Here is a tiny trained network, its code and every weight. The questions are about switching its units off for an input and a target symbol, where a switched-off unit gives its printed mean instead of its output.

import numpy as np


def w(rows, s, z=0):
    codes = np.array(rows[::2]) - 128.0
    scale = np.full(codes.shape[1], s)
    scale[-1] = z or s
    return codes * scale


def norm(h):
    return h / np.sqrt((h * h).mean(-1, keepdims=True) + 1e-5)


def f(y):
    return y / 2 * (1 + np.tanh(0.7978845608 * (y + 0.044715 * y**3)))


def softmax(a):
    e = np.exp(a - a.max(-1, keepdims=True))
    return e / e.sum(-1, keepdims=True)


def log_softmax(a):
    a = a - a.max(-1, keepdims=True)
    return a - np.log(np.exp(a).sum(-1, keepdims=True))


def net(x, mask):
    ids = ['αβεζηλμξσψ'.index(c) for c in x.split()]
    T = len(ids)
    res = E[ids] + P[:T]
    u = 0
    for l in range(2):
        q, k, v = (norm(res) @ M[l].T for M in (Q, K, V))
        z = softmax(np.where(np.tri(T) > 0, q @ k.T / 2**0.5, -1e9)) @ v
        res = res + np.where(mask[u], z, O[l][:, -1]) @ O[l][:, :-1]
        u += 1
        y = f(norm(res) @ A[l][:, :-1].T + A[l][:, -1])
        res = res + np.where(mask[u : u + 8], y, B[l][:, -1]) @ B[l][:, :-1]
        u += 8
    return log_softmax(norm(res)[-1] @ U[:, :-1].T + U[:, -1])


Q, K, V, O, A, B = {}, {}, {}, {}, {}, {}
E = w([
[202,169,175],'α',
[109,161,37],'β',
[166,179,148],'ε',
[166,249,128],'ζ',
[151,167,186],'η',
[33,215,124],'λ',
[110,86,81],'μ',
[61,176,130],'ξ',
[116,171,209],'σ',
[27,123,156],'ψ',
],0.013)
P = w([
[216,21,179],'0',
[34,54,130],'1',
[77,26,128],'2',
[134,116,47],'3',
[99,192,136],'4',
[129,1,127],'5',
[173,152,88],'6',
[188,24,174],'7',
[58,163,223],'8',
[215,80,121],'9',
[171,57,173],'10',
[224,126,80],'11',
],0.0042)
Q[0] = w([
[221,209,76],'L0H0',
[42,141,254],'L0H0',
],0.0067)
K[0] = w([
[106,107,213],'L0H0',
[255,171,68],'L0H0',
],0.0078)
V[0] = w([
[239,101,20],'L0H0',
[140,1,171],'L0H0',
],0.005)
O[0] = w([
[183,155,55,5],'L0H0',
[122,255,165,36],'L0H0',
],0.014,0.0023)
A[0] = w([
[1,84,74,163],'L0N0',
[226,99,92,45],'L0N1',
[17,165,67,110],'L0N2',
[31,123,198,66],'L0N3',
[76,232,121,211],'L0N4',
[97,173,220,212],'L0N5',
[76,128,142,1],'L0N6',
[107,159,184,72],'L0N7',
],0.01,0.0022)
B[0] = w([
[78,86,83,254],'L0N0',
[57,229,10,129],'L0N1',
[202,4,2,207],'L0N2',
[126,182,68,224],'L0N3',
[190,52,159,184],'L0N4',
[227,84,54,243],'L0N5',
[74,150,138,139],'L0N6',
[203,125,118,165],'L0N7',
],0.0056,0.0066)
Q[1] = w([
[4,169,63],'L1H0',
[127,117,187],'L1H0',
],0.013)
K[1] = w([
[228,1,21],'L1H0',
[62,121,91],'L1H0',
],0.0056)
V[1] = w([
[170,179,4],'L1H0',
[35,124,101],'L1H0',
],0.011)
O[1] = w([
[186,7,162,219],'L1H0',
[231,171,27,1],'L1H0',
],0.013,0.0024)
A[1] = w([
[20,169,168,66],'L1N0',
[150,48,156,252],'L1N1',
[223,164,144,157],'L1N2',
[92,154,53,124],'L1N3',
[9,74,61,166],'L1N4',
[133,134,248,63],'L1N5',
[126,177,77,128],'L1N6',
[167,149,108,230],'L1N7',
],0.014,0.0023)
B[1] = w([
[125,175,146,160],'L1N0',
[98,128,6,255],'L1N1',
[74,174,79,154],'L1N2',
[227,63,118,158],'L1N3',
[47,144,35,235],'L1N4',
[100,119,143,179],'L1N5',
[183,146,2,146],'L1N6',
[27,88,109,146],'L1N7',
],0.0078,0.0089)
U = w([
[134,71,156,45],'α',
[249,70,97,99],'β',
[200,53,127,94],'ε',
[146,106,59,154],'ζ',
[80,112,178,156],'η',
[158,192,82,139],'λ',
[165,72,143,56],'μ',
[134,208,62,92],'ξ',
[90,204,176,255],'σ',
[175,218,67,94],'ψ',
],0.011,0.005)

Each question gives the input, a string of symbols that net reads in full, and the target symbol t.
The units are the heads (2 rows each of Q, K, V and O) and the neurons (one row each of A and B). Each row of codes is followed by its name. A weight is (code - 128) times the scale printed after its matrix; where a second scale follows, it is the last column's (O, A, B and U).
mask holds one flag per unit, layer by layer, with each layer's heads first. A switched-off unit (its flag False) gives its mean, the last column of its rows in O or B, instead of its output. The means were averaged over made-up inputs and are rounded, as every weight is.
A unit's drop is (log p(t) with every unit on - log p(t) with that unit switched off) / (log p(t) with every unit on - log p(t) with every unit switched off).
The circuit of an input: a set's keep is (log p(t) with only the set's units on - log p(t) with every unit switched off) / (log p(t) with every unit on - log p(t) with every unit switched off). Starting from the 12 units with the biggest drops (on a tie, the unit counted first), units are removed one at a time, each time the one whose removal leaves the highest keep (on an exact tie, the one counted first), for as long as the keep stays at least 0.8.
circuit, biggest first: the units of the circuit, biggest drop first
k most important neurons: the k neurons with the biggest drops, biggest first
k most important neurons of layer l: the k neurons of layer l with the biggest drops, biggest first
drop when u is switched off: that unit's drop, to one decimal
input σ ε α β ε λ σ η ε β β σ, target σ: circuit, biggest first : [L0N2, L1H0]
input η μ η σ ε η ζ, target η: most important neuron : [L0N2]
input β μ σ σ σ η ε λ ε, target β: circuit, biggest first : [L0N5, L1N4]
input σ ψ σ β σ, target σ: 2 most important neurons : [L0N2, L0N0]
input β ε μ β σ ξ ζ β η, target β: 4 most important neurons : [L0N5, L0N1, L1N4, L0N4]
input β μ η ε σ λ ξ σ λ ζ, target β: circuit, biggest first : [L1H0, L0N5, L1N4]
input σ β β η ε σ σ β ε, target σ: circuit, biggest first : [L0N2, L1H0]
input η η ε β η β η β ζ σ ε ε, target η: circuit, biggest first : [L0N2, L1H0, L0N5, L0N0]
input β λ α ε ε ε σ ψ σ, target β: 2 most important neurons : [L0N1, L0N5]
input σ λ η σ ε, target σ: 2 most important neurons of layer 0 : [L0N2, L0N5]
input β σ ε β ζ β ψ σ, target β: 3 most important neurons of layer 0 : [L0N1, L0N5, L0N0]
input β σ β α β β σ ζ, target β: 3 most important neurons : [L0N5, L0N1, L1N4]
input η σ η β η μ λ ε λ α, target η: drop when L0N5 is switched off : 0.3
input η ε ζ, target η: drop when L0N2 is switched off : 0.3
input η η σ β ξ ζ η η, target η: drop when L1N2 is switched off : 0.0
input η η σ λ σ α β β α, target η: drop when L0N5 is switched off : 0.5
